Below are the code and all the weights of a small trained network. Each question names an input and a class and asks about switching units off, where a switched-off unit gives its printed mean instead of its output.

import numpy as np


def w(rows, s, z=0):
    codes = np.array(rows[::2]) - 128.0
    scale = np.full(codes.shape[1], s)
    scale[-1] = z or s
    return codes * scale


def f(y):
    return y / 2 * (1 + np.tanh(0.7978845608 * (y + 0.044715 * y**3)))


def log_softmax(a):
    a = a - a.max(-1, keepdims=True)
    return a - np.log(np.exp(a).sum(-1, keepdims=True))


def net(x, mask):
    res = np.array(x, float).reshape(1, 7) / 4 @ E
    y = f(res @ A[0][:, :-1].T + A[0][:, -1])
    res = res + np.where(mask, y, B[0][:, -1]) @ B[0][:, :-1]
    return log_softmax(res[-1] @ U[:, :-1].T + U[:, -1])


A, B = {}, {}
E = w([
[76,1,77,167,191,185,78,76,98,131,112],'x0',
[102,165,122,225,216,15,112,148,114,95,67],'x1',
[85,174,43,72,176,218,223,228,67,117,107],'x2',
[102,157,125,113,140,150,152,88,136,125,129],'x3',
[170,125,2,68,73,12,128,101,55,135,88],'x4',
[66,164,123,117,91,171,13,135,52,12,119],'x5',
[121,127,150,112,141,129,154,112,113,103,120],'x6',
],0.0087)
A[0] = w([
[92,148,112,118,141,150,60,112,127,102,123,91],'N1',
[132,155,88,123,166,175,161,206,108,86,144,137],'N2',
[78,202,109,196,211,58,119,134,113,93,99,60],'N3',
[140,112,194,140,112,115,94,80,152,129,135,114],'N4',
[138,110,72,87,111,103,107,134,113,122,93,133],'N5',
[138,113,142,108,91,121,84,58,177,120,137,124],'N6',
[134,59,126,135,181,88,238,125,201,233,145,59],'N7',
[116,84,119,142,145,143,122,82,67,165,102,64],'N8',
[140,43,79,122,168,147,109,91,123,116,145,64],'N9',
[156,104,126,79,20,203,151,122,123,129,114,45],'N10',
[88,147,125,128,105,124,83,133,91,101,133,73],'N11',
[132,156,165,139,128,151,129,150,161,124,119,76],'N12',
[127,131,85,135,138,165,173,181,122,123,97,81],'N13',
[99,114,61,96,78,45,144,57,83,138,133,95],'N14',
[127,134,213,169,164,192,116,177,169,147,131,70],'N15',
[170,170,131,120,130,110,144,149,142,91,166,82],'N16',
[143,96,163,125,80,136,122,78,142,137,129,147],'N17',
[126,146,171,168,151,47,75,64,150,120,115,113],'N18',
[122,204,143,133,77,104,139,165,156,138,133,24],'N19',
[160,115,114,142,146,133,130,137,140,175,150,69],'N20',
[94,24,75,139,219,165,98,97,108,134,137,98],'N21',
[130,111,166,158,119,83,106,90,141,147,124,132],'N22',
[149,89,126,74,96,162,127,150,121,131,148,13],'N23',
[150,97,119,128,133,138,187,164,131,155,106,83],'N24',
[112,139,65,94,191,175,184,247,91,136,120,108],'N25',
[97,171,151,128,74,158,29,131,65,37,127,119],'N26',
[148,112,149,166,158,100,188,129,135,155,148,93],'N27',
[146,131,75,77,93,70,131,98,121,115,122,93],'N28',
[161,143,174,132,93,100,130,89,133,92,142,117],'N29',
[118,170,122,101,118,162,51,137,85,82,126,43],'N30',
[98,110,144,77,56,154,128,119,123,119,156,51],'N31',
[121,159,89,162,217,79,103,163,113,118,140,4],'N32',
[148,141,60,112,107,101,112,104,128,113,148,98],'N33',
[146,83,163,113,65,121,101,72,150,130,142,125],'N34',
[154,103,113,120,113,92,163,120,105,143,110,59],'N35',
[95,117,206,153,160,170,95,157,181,133,147,86],'N36',
[121,114,149,108,76,140,118,110,113,158,148,95],'N37',
[160,99,137,113,129,119,188,119,151,166,109,70],'N38',
[92,70,114,156,141,161,125,131,154,127,122,57],'N39',
[144,134,172,152,172,170,141,128,162,131,148,114],'N40',
[97,164,170,154,132,178,86,167,159,118,124,131],'N41',
[115,157,119,141,97,134,101,156,152,62,148,105],'N42',
[142,209,161,120,96,123,170,161,123,141,115,94],'N43',
[135,79,116,89,98,179,127,113,116,149,147,49],'N44',
[124,151,115,132,95,163,87,135,130,87,138,79],'N45',
[140,211,195,79,64,89,123,191,128,131,145,102],'N46',
],0.011,0.0024)
B[0] = w([
[160,129,130,122,114,97,145,93,154,137,117,167],'N1',
[60,147,118,136,103,108,134,129,109,203,149,196],'N2',
[152,47,116,108,183,166,108,254,189,122,130,199],'N3',
[87,143,122,133,118,127,134,125,111,181,154,186],'N4',
[151,147,156,137,143,128,156,113,60,107,151,180],'N5',
[64,137,137,126,110,119,137,144,128,180,140,184],'N6',
[225,84,141,98,118,97,119,44,196,170,123,252],'N7',
[119,168,126,148,99,132,119,125,139,77,104,169],'N8',
[100,189,121,154,96,130,136,122,162,57,99,188],'N9',
[137,67,131,125,188,148,121,244,163,117,117,203],'N10',
[173,105,130,111,130,127,128,88,141,157,118,163],'N11',
[141,142,127,142,134,115,126,121,98,97,139,154],'N12',
[79,137,144,138,104,136,119,122,108,179,155,178],'N13',
[190,150,137,152,133,116,132,134,4,108,149,213],'N14',
[167,141,120,131,153,142,144,125,18,83,140,208],'N15',
[109,150,128,147,120,130,121,122,150,91,99,154],'N16',
[80,129,116,114,139,124,113,155,135,156,136,173],'N17',
[31,129,124,110,121,149,139,162,129,191,145,207],'N18',
[79,161,138,151,113,149,128,116,161,50,95,170],'N19',
[122,125,133,91,143,134,148,87,141,130,114,152],'N20',
[72,203,135,161,85,121,103,122,187,27,87,224],'N21',
[74,145,123,111,114,137,132,118,130,176,140,181],'N22',
[124,108,109,120,171,142,124,190,148,130,126,168],'N23',
[127,119,126,113,130,120,128,121,148,164,123,168],'N24',
[24,147,137,121,100,119,128,106,90,229,171,236],'N25',
[208,103,122,106,117,105,141,24,188,185,134,224],'N26',
[166,100,118,100,127,137,125,98,161,144,127,177],'N27',
[164,139,123,152,142,126,129,121,36,95,152,192],'N28',
[84,145,117,136,111,127,118,122,125,148,124,165],'N29',
[178,98,153,117,123,109,125,76,177,170,131,186],'N30',
[147,90,117,119,158,149,123,180,159,116,118,175],'N31',
[128,86,120,95,174,187,146,213,169,97,112,168],'N32',
[144,119,154,128,145,128,144,126,57,107,134,169],'N33',
[65,137,125,123,125,152,146,145,122,180,143,190],'N34',
[165,115,145,137,137,135,128,103,102,112,141,162],'N35',
[176,133,128,144,131,111,133,153,23,101,138,205],'N36',
[102,107,120,122,157,137,123,159,134,130,120,157],'N37',
[179,100,125,119,127,119,119,89,154,143,122,176],'N38',
[123,172,126,139,117,121,129,106,122,85,108,167],'N39',
[173,114,123,147,128,102,127,148,69,114,140,181],'N40',
[170,121,133,119,143,118,145,128,54,113,141,182],'N41',
[145,122,126,119,121,116,128,96,143,140,121,156],'N42',
[94,167,120,154,100,129,91,113,156,65,95,181],'N43',
[121,97,118,123,167,149,122,191,168,107,112,181],'N44',
[152,106,135,104,130,116,129,112,150,150,120,162],'N45',
[87,182,117,161,97,129,122,108,185,35,85,200],'N46',
],0.018,0.016)
U = w([
[60,153,122,120,85,134,141,120,104,236,198,153],'0',
[223,97,139,89,106,95,135,31,175,174,127,250],'1',
[200,148,141,159,142,120,163,118,10,104,178,8],'2',
[114,198,117,173,70,136,105,100,168,65,72,52],'3',
[141,72,97,100,190,186,123,214,162,147,134,153],'4',
],0.011,0.0012)

Each question gives the input, the list of numbers given to net, and the class t.
The units are the neurons (one row each of A and B). Each row of codes is followed by its name. A weight is (code - 128) times the scale printed after its matrix; where a second scale follows, it is the last column's (A, B and U).
mask holds one flag per neuron, in row order. A switched-off neuron (its flag False) gives its mean, the last column of its row in B, instead of its output. The means were averaged over made-up inputs and are rounded, as every weight is.
A unit's drop is (log p(t) with every unit on - log p(t) with that unit switched off) / (log p(t) with every unit on - log p(t) with every unit switched off).
most important unit: the unit with the biggest drop
top k neurons: the k neurons with the biggest drops, biggest first
drop when u is switched off: that unit's drop, to one decimal
input [2,0,-2,3,-5,-6,0], class 1: most important unit	N7
input [8,0,7,-3,5,7,-2], class 3: top 3 neurons	(N21, N9, N7)
input [-5,-5,6,-4,7,3,6], class 2: top 2 neurons	(N28, N14)
input [1,-1,-3,-1,-6,-6,-4], class 1: top 4 neurons	(N7, N14, N27, N28)
input [-5,-6,-6,-8,-8,4,-1], class 2: top 2 neurons	(N15, N36)
input [8,-1,1,3,7,7,6], class 3: top 4 neurons	(N21, N9, N7, N8)
input [-1,-5,-5,-1,1,-1,5], class 0: top 2 neurons	(N3, N6)
input [4,8,-7,6,2,-6,0], class 4: top 2 neurons	(N3, N25)
input [-8,-1,3,-3,6,7,8], class 3: top 3 neurons	(N46, N7, N43)
input [4,-7,-7,-2,2,-3,-7], class 0: top 4 neurons	(N6, N34, N3, N4)
input [6,-6,-2,-8,1,1,6], class 3: top 2 neurons	(N21, N9)
input [3,7,1,-2,-3,5,6], class 4: top 3 neurons	(N3, N32, N7)
input [3,5,4,-7,-8,-7,-5], class 2: top 3 neurons	(N15, N36, N26)
input [-1,3,-6,6,4,5,5], class 0: most important unit	N18
input [-4,-7,-5,1,-4,0,-4], class 4: top 2 neurons	(N10, N25)
input [-5,-5,0,-6,-1,-6,-7], class 1: top 2 neurons	(N7, N21)
input [8,-5,-7,0,5,-3,7], class 3: top 3 neurons	(N21, N9, N25)
input [-3,6,-4,2,1,2,7], class 4: drop when N3 is switched off	1.3
input [-8,-3,6,8,7,-7,-8], class 3: drop when N46 is switched off	1.3
input [8,4,-4,-2,6,1,-4], class 3: drop when N21 is switched off	2.3
input [-4,1,-7,0,4,8,-6], class 1: drop when N42 is switched off	0.1
input [-2,-5,-4,7,-5,1,0], class 2: most important unit	N36
